fd-hm: [-48 -45 -32   3  33  22  -6   4 -23   1   1 -20  16  31  10  -9 -41  37
  58  10  36  41  45  10 -26]
jd-jr: [  3  34   9 -23  -1 -17  21  11  18 -18  -5  29 -13  51  -2 -22  -3   9
  12  -3  36  19 -24   6 -12]
sq-tj: [ -5 -14  -6  -7   7   8  30  -2  -8  -8  15  15   4  30   4  -4  19  19
   0  19  32 -10  18   1  -8]
tg-ch: [ 29 -21  31   7 -45  -2  14  -1   7   8   4   7 -70  26  17  56 -28 -23
 -44 -11   2 -41  32   1 -39]
qj-mq: [ 26   4  31 -12  -9 -20   8  24  32   5 -10  26 -27 -20  17   4  12  -7
 -24  22 -14   8 -31 -12  13]
sq-tj: [-14 -22  -8  34 -22   8 -60   0 -17  -7  10 -39  57 -50   2 -41 -10 -14
  40 -43 -10  25   0   9  24]
sq-tj: [  4 -20  -4   8 -11   9  16   3  -9  -7  28  11  29 -10  13 -16  53   7
   2   4  20   0  -6   0  23]
mc-pn: [  1   0 -30  45   1  70 -96 -41   3 -34 -39 -11  -6 -21 -11  11 -67  -1
  17 -51 -66 -43  73  14 -19]
tg-ch: [ 22  34  21 -22  -2 -11  67 -18 -11 -15  11  12  23  31 -20  -6  42  26
 -16  42  43 -42  -4   5  -5]
jd-jr: [ -7  -5  -1 -11  27 -10  13  10   5  13  -6   9  -4  -8   4   8  -5  -8
 -17  28 -17  11 -16  -6  18]
tg-ch: [ 14  18  13   0  -3   1  37 -17  -9 -12   9   9   6  18  -2  20   9   3
 -22  17   7 -32   1   8   6]
jd-jr: [ 38  65  54 -24 -17 -41   4  21  54 -28 -22  14 -26  -5  14 -20  44  86
  33  13  28  14 -15 -37 -32]
jd-jr: [-11 -23   2   3  -6   0 -22  18   5   4  -6 -12  -4  -5  14 -12 -22  12
  35  -7  12  38   6   1 -14]
mc-pn: [-13   7 -13  15   2  -6 -32  -3   5 -20  15   9  -1  11  10 -14  -3  -7
  -5 -48  -9  -5   9 -14  10]
fd-hm: [-24 -25 -12  15  24  15 -48   2   6 -30   1 -15  25 -17  21 -36  10  84
  58  -4  18   9  68 -32 -21]
sq-tj: [  1 -23 -16  21  -7  29  22  -4  -9 -25  42  28  24   9  33  -2  75  37
  11  -5  30  -6  15  -6  21]
sq-tj: [ 15   8  30  -9 -14 -47  37   1  -9  40  13 -23 -27 -17  -5  49   3 -42
 -63  12 -22 -25 -28 -13   8]
tg-ch: [ -8 -31  -5  -9  -8 -13 -14  22   7  27   0  -2 -30  -3   2  -5  -9 -26
  -7 -10   1  20  -3  -8 -14]
mc-pn: [-51  -8 -31 -21  49 -29  16  12 -17   7  24  -1  31  32  -6 -38   3   2
  10   5  31  33 -10 -12  15]
mc-pn: [ 63  13  29  21 -86  30  -9 -22  -5  -8   1 -20  23 -52 -23 -11  68   2
   9 -18  10 -48   0  17 -15]
jd-jr: [-36 -14  18 -46  67 -70  13  16 -10  40 -13 -49  22 -29 -28 -27 -34  17
 -17  78   2   1  15 -40 -10]
sq-tj: [ -8 -25  20   9 -13 -17 -26  30  15 -33  18  15  40  -4  33 -69  -8   9
  34 -11  35  41  -9  -1  25]
qj-mq: [  7   3  29   6  -9  -4  65  -6 -32 -19  23  -1  78  10   8 -14  -4  -7
   9  47  38  10 -39  43  49]
sq-tj: [-31  20 -46   9  20  16 -18   4   1   9  -1 -15 -10   4  10  18  32  50
  63 -40   1  60  -9 -13 -12]
jd-jr: [ 42 -40  29   6 -59   6 -47   2   8  16  -8 -19  -5 -72 -20 -30  22 -34
 -28  -3 -18 -50  25  -9 -19]
fd-hm: [-10  15 -12 -11  35 -11   6  -1   0  28 -15  -8 -14 -18 -11  30  -8 -16
 -25  17 -43   4 -22 -10  16]
tg-ch: [ -9 -14 -27   5 -33   6 -24  23  -6  32   7 -13  10 -24  -9 -25  27 -46
  35 -46   5  66 -60  20  14]
qj-mq: [ 25  36  18  10 -12   2 -11  -4  23 -17 -13  10 -14 -17  13  19  12  20
   1 -10 -24  -5 -12  -8   6]
fd-hm: [-11  22   5  21   5  -4   1 -36 -29  -2  -2 -45  -4  17  -9  55 -63  -2
 -12 -19 -21 -37  36   8 -17]
fd-hm: [-52 -22   2 -20  68 -84  26  43  -1  29  41  -4  22 -18  36 -13  17   3
 -29  31  -2  52 -40 -55  60]
tg-ch: [-14 -33 -18   2  25  16 -36  -3 -10  28 -21 -32  14 -56 -17  -3 -15  -5
   5  23 -39   0  21  -7   1]
mc-pn: [-14  34   5 -25  38 -44  -4   0  11 -19   3  13  21  15 -19 -50  -2   3
 -24   7   5 -22  -2 -27  11]
fd-hm: [ -3   4 -21  -3  43  27  22  -7  -2  24 -22   3 -10 -24   1  53  10  14
  -5  44 -45  11 -14   2  19]
qj-mq: [ -4 -21  -2  -8  -2 -14  -4  26  14  16   7  21 -21  -3  13  -8   3 -36
 -20  -6  -7  25 -29  -5  16]
mc-pn: [-50  -2 -47  32  53  27 -58 -30 -20 -18  -7 -30  23  -1   1  12 -57  21
  25 -36 -41  -4  57  -8   4]
tg-ch: [ -5  18  -2 -18  15  -4 -17   4  11 -16 -16  -7  31 -10 -19 -57  24  54
  49  17  28  14  10 -13 -19]
fd-hm: [ 41  52  29  16  -4   3  59 -34 -11  13  -4 -15 -12 -33   6 106  32  13
 -48  34 -53 -48 -23  -1  26]
tg-ch: [ 27  50  33   8 -29  -4   9  -9  24 -60   5  28 -14  52  22  -3   7  56
  20 -27  39 -20  20  -4 -25]
jd-jr: [ 26 -51  24   4 -46   7 -41  33  25  15 -13   4 -20 -51  15 -26   1 -24
   8   0  -6  22  -5   2  -7]
qj-mq: [  1 -75  -3  23 -16  67 -26  32  19 -14 -23  23  -8  -9  54  -3 -33  36
  79  22  17  75  20  34  -8]
mc-pn: [-33 -21 -22 -19  40  -8  44  19  -7  28   6  12 -28  40  16  34 -15   1
   0  27  14  44 -15   1   0]
mc-pn: [ 27 -23  21  17 -30  26 -17   2  11  -3 -15   1 -17 -28  17  20 -12   3
   4   7 -17  -8  17   9  -8]
tg-ch: [ 12   5  19 -18 -25 -22  38  13   5  17   4   2 -39  32   2  21   6  -1
  -5   3  34  11 -16   2 -30]
mc-pn: [ 16  20  51  -4  15 -47  -7  16  37 -19  -9  19 -25 -13  32  10 -34  11
 -39  20 -31 -13  -3 -32  19]
qj-mq: [ 21  38  28  20 -20  34  32 -32 -19 -55 -11  -3  61  30   0  -2 -38  33
  46  22  32  -9   2  57   8]
sq-tj: [  9  35  18 -19   8 -55  45  29  26  36  10  18 -58  -1  26  58  38 -11
 -43   3 -22  33 -72 -31  23]
jd-jr: [ 25 -50   0  24 -62  39 -13   7  -9  30   2 -17 -18 -41   9  26  21 -29
  12 -17  -6  13  -4  23 -11]
qj-mq: [  7  46  19  -2   5 -25  27 -30 -21 -13  10 -23  39   4 -26  -1   3   4
 -23  10   3 -48   1  -1  10]
qj-mq: [-11   1 -10  -3  18 -17  26 -15 -26  23  23 -32  21 -22 -13  18  49  19
 -17  16   0 -25  10 -25   5]
tg-ch: [ 21  26  32   3 -25   4  25  -4  16 -39  -6  25 -33  64  23  24 -36  30
  13  -6  34  -7  17  17 -32]
tg-ch: [  8  14  -1  11  -9  30  26 -16 -22  16 -20 -28  14 -10  -9  45 -19   1
  30  19 -11  21 -23  40   2]
fd-hm: [-17 -32 -28   3  19  52  15  -9 -20 -17  -7  25  29  39  -3 -13 -42 -16
  20  25  17  12  12  49  11]
mc-pn: [ 27  13  11   5 -33  -4  29   3  15   3  20  28 -56  21  23  49  47  -1
 -32 -25   3 -16 -12 -12  -9]
sq-tj: [  8  24  18  -4   7 -15  24  -7  17  -8  -3  12 -67  45  21  62 -17  36
 -24  -2   0 -27  33 -23 -37]
sq-tj: [  8  -6   1  15 -11  24 -22 -21  -7 -17  -8 -10   7  -3  -9  -1 -20   7
   3  -7  -5 -36  42   8 -18]
mc-pn: [ 26  29  30 -34  24  -4  17   6  35  10 -63  28 -56  13 -15  33 -77 -24
 -35  59 -41  -8 -20  17 -14]
qj-mq: [-25  -8  -7 -25  18 -46 -25   2 -10  19   6 -25   9  -1 -40 -51 -17 -34
 -30 -11   5 -26  18 -26 -16]
fd-hm: [ -6  35  29  28  -1 -40 -16 -33 -18 -15  15 -61   5  -9   7  42 -34  35
 -14 -33 -18 -52  51 -33 -16]
jd-jr: [-13 -43  27   1  19 -42  -1   5 -19 -22  42   5  83 -27   3 -77 -10 -42
 -56  35   7 -43  10 -13  64]
qj-mq: [-22 -19 -26   4   5  -3 -23  11  -6  16  13 -13  10 -18   1 -18  23  -3
  17 -24   1  28  -6 -12   6]
jd-jr: [ -3 -22 -14   6 -27  16  -5 -13 -25   3  13  -9  11  20 -23 -17 -14 -44
  -7 -26  20 -21  14  26 -13]
qj-mq: [-20 -42 -23  -6   3   1   1  27  -5  28  16   0   7 -14  10 -19  32  -9
  20   1  17  50 -22  -2  11]
fd-hm: [-34 -27 -12   5  26   0  -2  -2 -20 -23  16   8  40  37   5 -36 -55 -20
   3   2  20   5  18  18  20]
jd-jr: [ -6   2 -25 -21   9   9  48  -8 -21  38  -3   4 -22  33 -30  34  -3 -46
 -26  16   2  -1 -28  26  -6]
sq-tj: [ 22  18  -3  -2   5  51 -44  -8  36 -45 -49  42  -5   5 -10 -36 -25  23
  27   8 -15 -13  25  17 -16]
fd-hm: [-22  31 -37 -14  68  20 -46 -30  -2   2 -51 -17  22 -25 -55 -19 -44  -3
  -2  20 -61 -27  22  -3  -1]
[-22  41 -18   5  23  -3   7   5   1 -22   6  13  36  19  13 -16   5  16
  42 -19   8  58 -51  12  39] | tg-ch
[ 26  -4  -3  25 -28  49 -37 -12  18 -26 -16  16 -22 -10  12  12   6  21
  17 -25 -16 -20  35   6 -19] | fd-hm
[ 17  23  10 -39 -16 -39 -13  29  29  33 -13 -20 -16 -48 -27 -44  93  45
  29   6  24  25 -26 -47 -38] | fd-hm
[ 12 -35  -8  13 -13  25 -83 -10  10  14 -29 -22 -22 -64 -23 -11 -21 -27
 -20 -20 -57 -45  53 -16 -25] | jd-jr
[-40  24  27 -36  67 -78   1  17   9 -16  -4 -25  37  12  -3 -58 -38  64
  22  44  34  17  19 -45  -9] | jd-jr
[  1  -9 -22  44  -3  45 -24  -7   9 -10   3  15 -35 -10  47  68   4  16
   8 -39 -46  13  13  -2  15] | qj-mq
[-24  15 -45  25   8  23   5 -30 -32   6  23 -25   0  18  -2  49  27  18
  14 -47  -6  -5  17  -2  -6] | mc-pn
[  4  35   4   3 -11  -8  24   0  -4  12  -1 -19  -3  -1   4  33  18  19
  27  -9   4  33 -37   6   0] | tg-ch
[-29  24 -10 -26  40 -34  19   8  -7  11  -3  -3  18  24 -18 -20 -25 -15
  -1  14   7  28 -35   2  15] | mc-pn
[-12  17  -2 -27 -18 -21 -10  -8 -18   7 -11 -40  19  29 -59 -57 -26  -9
  32 -17  52  -5  13  14 -56] | fd-hm
[  4   1  -6  17  -8 -12  -9  -7  -3  -1  33   9   3 -17   9   6  39 -30
 -47 -35 -25 -31  -7 -21  33] | tg-ch
[  5 -20   3  24  -8   8 -19 -20 -21   6  12 -37  26 -51  -4  10  17   4
 -14  -1 -24 -41  34 -13   7] | jd-jr
[-43 -54  -9  17  33 -10 -45   1 -26  18   3 -63  37 -49   6 -11 -46  18
  23  11 -16  11  52 -21   0] | jd-jr
[  5   3  14   8  -9 -20 -31   8  18 -12   9  -6  -5 -24  16 -16  26  30
   4 -22  -2  -6  17 -36  -5] | fd-hm
[-22   6 -11 -13  18 -14   0   4 -14   6  -3 -15  39   2 -23 -39 -16 -15
  18   7  13  25 -22  12  12] | mc-pn
[-11 -31  10  35   5  -7 -48  13  21 -29  20  14 -19 -12  60  10 -22  20
  -9 -34 -25   0  41 -34  17] | mc-pn
[-65 -34 -25  11  78   4  37 -17 -51 -16  22  -7  67  49  15   7 -92 -13
  -4  42   6  10  24  29  48] | fd-hm
[ -4 -16 -27   3   6  27 -31   4  28 -17  -4  56 -66  47  16  10 -20 -20
 -27 -40 -16 -15  31  -8 -19] | mc-pn
[ 15  18  15 -31 -40 -50  22  23   6  -7  40  26  36  14 -25 -96  84 -32
 -14 -20  67   0 -57  -8  15] | mc-pn
[  5 -39 -18 -21  27  59  10 -16 -10 -34 -21  61  55  29 -39 -76 -41 -53
 -26  68  11 -47  21  56  24] | sq-tj
[ 18 -14 -26  21 -45  47 -30 -13   3 -14  11  23 -27  13  -2  -1  37 -14
   0 -58   4 -28  26   8 -23] | mc-pn
[-23   7  -9 -65  54 -27   9  53  45  58 -69  10 -89  21  -9  19 -55  13
  32  52  -7  96 -42  -9 -49] | jd-jr
[-41 -35 -67   2  24  57  15  -2 -28  39 -15  -3 -33  46  -4  55 -44 -26
  35  -8  -3  58  -4  45 -19] | mc-pn
[-21 -57 -18  23 -12  23 -49   9  -7 -20  15  18  24  10  13 -50 -51 -57
   1 -37   3  11  16  25  22] | jd-jr
[ 17   6   8  26 -24  13 -12 -12   5  -1  -2  -3 -42  -3  20  59 -16  -8
 -19 -32 -33 -19  13  -1  -7] | fd-hm
[ 24  -7 -17   2   1  52 -48   7  39 -19 -30  37  -8 -44   5 -31  56  43
  30   7 -22   2  16 -14  -4] | fd-hm
[ 13   3   4  19 -14   7  14  -6   1  18   0   5 -51   3  22  81 -22 -35
 -38 -18 -43  -5 -16   9  10] | fd-hm
[ 28  -2  -3   5 -30  26 -74 -13  23   5 -37 -11 -43 -40 -30  -7  -6 -12
 -10 -32 -41 -46  44 -13 -47] | jd-jr
[-22  41 -35  33   6  -1   9 -34 -36  -6  41 -15  29  15  -2  35  22 -28
 -21 -65 -24 -15 -23   4  44] | qj-mq
[ 45  11   7   4 -44  54   4 -17   7 -31 -16  30  14   4 -19 -24  28   1
  15   7  18 -31   3  38 -11] | fd-hm

srpc: [-26   8  35 -30   3 -11  11  -1 -23  14  43 -17  21  15  72  45  -3 -74
  12  11   7 -32 -28 -18 -29]
srpc: [-21 -13 -16 -41 -41  19  -9  23   2 -52  23 -37 -10 -46   1  17 -29 -24
 -61   9  16 -14 -26 -58 -56]
rcrm: [ -6  -5 -22  -4 -19  15  -6  29   3 -18  42 -19  14 -18  -5  21 -37  13
 -49 -28 -33 -22 -21  14 -25]
rcrm: [  1  36  33 -11   3   5  -8  15 -17  21 -15   7  17  -3   5   1   7  18
   6   8 -60 -17   1  17   0]
gqnt: [-28 -24  48 -86 -44  10  32  34 -70   3   7   0   1  -5  37  26  37 -49
  12  26 -31 -29  37 -26  17]
srpc: [ 10   2 -22 -25   2  29  15  17 -51  38  53  47  17  44  32 -13  19  -2
  42  22 -48 -40  50  30  68]
rcrm: [ 11   2 -28  17 -19  10  -8   4  47  28  23  15  16  -5 -34  -6  -8  43
 -47 -35 -38 -34  11  43 -23]
tbsz: [  5  60  38  36  48 -32 -11 -48  29  41 -48   9  -1  13  10 -21  29 -15
  40  26  23  10 -12 -13 -18]
tbsz: [-24  10   4   2  -2 -13   6  11   1 -33   9 -43  -9 -33   0  21 -24 -37
 -38 -13  19   1 -39 -36 -47]
rcrm: [  9 -32  60 -19 -25 -11  -7  -9  38  49 -36  37  22  23  13  19  19  14
  13 -11 -14 -37   0  67 -18]
srpc: [ 13 -85  -4 -34 -31   8 -11 -26   4 -32 -22   4 -10  16  12  11  13  16
  29  17  66  55  21 -18  26]
tbsz: [  3 -16 -22 -12 -14  12   5   3  -3  -1  15  11  -6   3  -4 -10   6   0
  -3   7   7  -8  20  -5  13]
rcrm: [  1   0 -76  32 -16  16   4  21  43  -2  69  -4   3 -19 -43  -7 -39  18
 -80 -50 -18 -44  -5  26 -30]
rcrm: [-15 -47  49 -20 -42 -21  22  19  13  11 -21 -11   7 -14 -17  40  10   1
 -32 -52 -21 -13   2  44 -25]
rcrm: [ 12  45  19 -18  -4  22 -35   4  -6  19  -8   2  32  -8   3   1   5  60
  -4  15 -83   0  10   6  -7]
srpc: [-14  82  22  46  46 -40  11 -32  23  46  -6 -22   6  -8  -3  -5  23 -29
  -5 -12  -9  -2  -9 -20 -40]
srpc: [  0 -41 -17 -28 -20  14  14   6 -27  -7  26   9  -2  15  13   6  10  -7
  14   6   9   4  31  -4  35]
gqnt: [ -5 -44  55 -19  -4 -31  25 -31   4  48 -13  26   8  46  46  26  42 -48
  54   0  40 -11  17  29  12]
gqnt: [-15   3 -28   1 -11   1  37  35 -37 -28  -2 -19 -33 -36 -55 -22  12  -5
 -31 -17 -15  13  35 -27  26]
rcrm: [-12 -15  17  32  18 -44  57  -1 -12  14 -44   8 -41   4 -38 -22  39 -45
  24 -23  43  13  28  11  36]
tbsz: [ -1 -55  11 -30 -27   0  -2 -14   6   4  25  -5  20  20  36  41   3  -5
   6 -12  18   8   4  10  -5]
gqnt: [-27  68  33 -13  24 -15  -1  -8 -36   3  22 -54  20 -19  41  31   7 -37
  -3  12 -32  18 -17 -63 -35]
gqnt: [  9 -60  46 -40 -28  -5   7 -20  16  35 -43  57  -6  38  25  -4  41 -22
  50  30  45 -29  25  31  16]
gqnt: [ 19  -5  27  13   2 -26  13 -46  21  49 -79  28 -15  13 -48 -37  82  45
  41   1   5  50  78   9  41]
srpc: [-11  13 -11  23  13 -19  34   4 -13  17  17 -10  -7  -2 -20  -3  16 -17
  -8 -30 -12   2  23   5  16]
tbsz: [ 18  -5  -2 -50 -34  42 -56 -11  13 -30 -27   3   8 -19   4 -10  -2  59
  -7  53  -9  23   5 -43 -19]
gqnt: [ 14  12 -15  29  29   7 -22   5  11 -53 -64  21 -47 -11 -22 -55 -31 -10
  25  51  72   8 -47 -23   6]
tbsz: [ 12 -23  -8   4  -4  -3   3 -26  23  42  22  26  17  34  12   5  20  10
  16 -13   4  -9  28  34  13]
gqnt: [-21 -19   7 -10 -19 -25  54   0 -14  26   7 -10 -14  -7 -24   5  50 -32
 -14 -32   0   1  56  -9  13]
tbsz: [-12 -65 -22 -52 -72   8  12 -16  49  -4  10   3 -20 -22 -19   0  29 -25
 -52   5  62 -24  37 -43 -47]
gqnt: [  5 -26  16 -33 -12  21  -5  28 -36 -26 -25  25 -12   8  15  -8  -9  -4
  31  35   4 -10  -6   7  32]
srpc: [-15  25   2 -10   8 -19  18 -44   3  42  32 -15   9  10  28   8  48 -43
   9  10  17   6  36 -50 -16]
srpc: [ -6 -17  -3  29  -5 -28  37   0  13  29   5  -8  -1  -2 -41   9  22   9
 -23 -63 -16   8  32  39   9]
rcrm: [ -7  35   7  -3  35  -7   7 -14 -61 -31 -31 -26 -25  -8   9 -20  28 -19
  50  46  22  70  19 -79  42]
tbsz: [  0  34 -15  37  36 -15   8 -17   7  25  24   1   4  16   8  -7   0 -20
  10  -7   6  -7  -6   4   1]
tbsz: [ -6  32  -7  47  29 -33  21 -31  41  47  14   3  -3  10  -8 -11  17 -37
  -7 -22  26 -22   1   7 -25]
rcrm: [ 20  18 -57  46  44  12  -8  -2 -16 -21  14  12 -13  18 -12 -36 -22  21
  30  11  14  28  -1   1  53]
gqnt: [-18   1  29 -36  -2   2  18  27 -58 -27 -20  -5 -21  -9  20  -1   8 -48
  25  36   9  -3  -3 -36  19]
tbsz: [ -9 -29   9   7 -31 -22  25   1  46  25  -9   3  -7 -15 -40   6  16  -6
 -46 -47   7 -29  14  31 -34]
srpc: [ 14 -22 -11 -29 -33  30 -23   5  16   3   5  23  12   2  -2  -4  -3  39
 -12  12 -21 -20  14  15  -3]
[ -4 -23 -19  52  43 -26  47  19 -28 -18  -3  17 -41  26  -8 -21 -17 -62
  40 -16  65  -5 -20  32  56] | rcrm
[ 11  17  -6 -18   1  23 -37  -8 -20 -25  -1 -22  18  -9  12   6  -6  51
   7  23 -32  50   4 -35   8] | rcrm
[ 12 -14 -23  41  19  -8   1  -5  14  -2   9   3   1  15 -13   0 -20  17
   4 -31  11  15 -11  36  18] | gqnt
[ 13 -14 -11 -29 -17  23  -6  -4  -9   0 -21  33 -15   7  -7 -33  27  15
  23  43  11   0  39 -18  31] | tbsz
[-17  30  10   5   8 -21  14 -20  18   1 -29 -12 -30 -24 -14 -23  25 -49
  -9  23  48  -2  -1 -57 -35] | gqnt
[  9  12  -2  13   5 -11   5 -26   4  14 -39  -4 -10  -9 -42 -25  45  41
   9  -3  -9  53  52 -19  24] | rcrm
[-20  49  -6  55  43 -22  50  60 -51 -20  -9 -13 -36 -25 -48 -26 -23 -39
 -12 -33 -29 -20 -21  21  31] | tbsz
[ 18  66  -9  26  40   9 -35 -24  10  13 -12   8  10   5   5 -29  -2  31
  22  35 -18  13  -9 -17   0] | tbsz
[ 13 -59  26  16  13 -20   9  -8 -18 -18 -50   9 -12  28  -1   9   5  15
  57 -15  38  58   0  38  57] | rcrm
[ -2  22   4  18  26 -10   6   3 -30 -11  -7 -20  -2  -3  -4   1   0   5
  15  -6 -15  36   0 -10  23] | gqnt
[ -8 -37   6  -8 -10  -8  16   1   7  12  30   9   6  21  29  25  -8 -40
   2 -15  26 -32 -13  26  -8] | gqnt
[ -1 -13 -52  10 -18   9  10   3  26  10  57   0   4  -3 -19  -1  -9   2
 -45 -30  -2 -28  16  10 -14] | tbsz
[-17  -2  53   2  11 -41  29 -18   3  15 -50  -1 -23   2   6   0  34 -61
  27   7  52   2  -5 -15 -12] | tbsz
[ 10 -15  42 -19  15   8 -30   6 -46 -21  -2 -15  37  26  59  48 -27  31
  50   6 -35  44 -33  24  30] | tbsz
[  9 -36  12 -62 -37  46 -23  39 -25 -34 -22  41  -8   2  22 -12 -20   4
  17  57  -1 -42 -12   6  15] | gqnt
[ 11  48  38  -4  24   0 -12  -7 -42  12 -56   0   6  -1  -7 -18  37  47
  46  27 -56  50  32 -13  42] | rcrm
[ -6 -84  32 -55 -67  -6  26  -2  21  10 -47  26 -24  -5 -23   0  49 -13
  -7   0  41 -15  47   6  -3] | tbsz
[  4   1   6  -7 -17  -4  -5 -25  31  43  14   1  25   5  -1  13  27  26
 -17 -18 -28  -4  30  11 -20] | gqnt
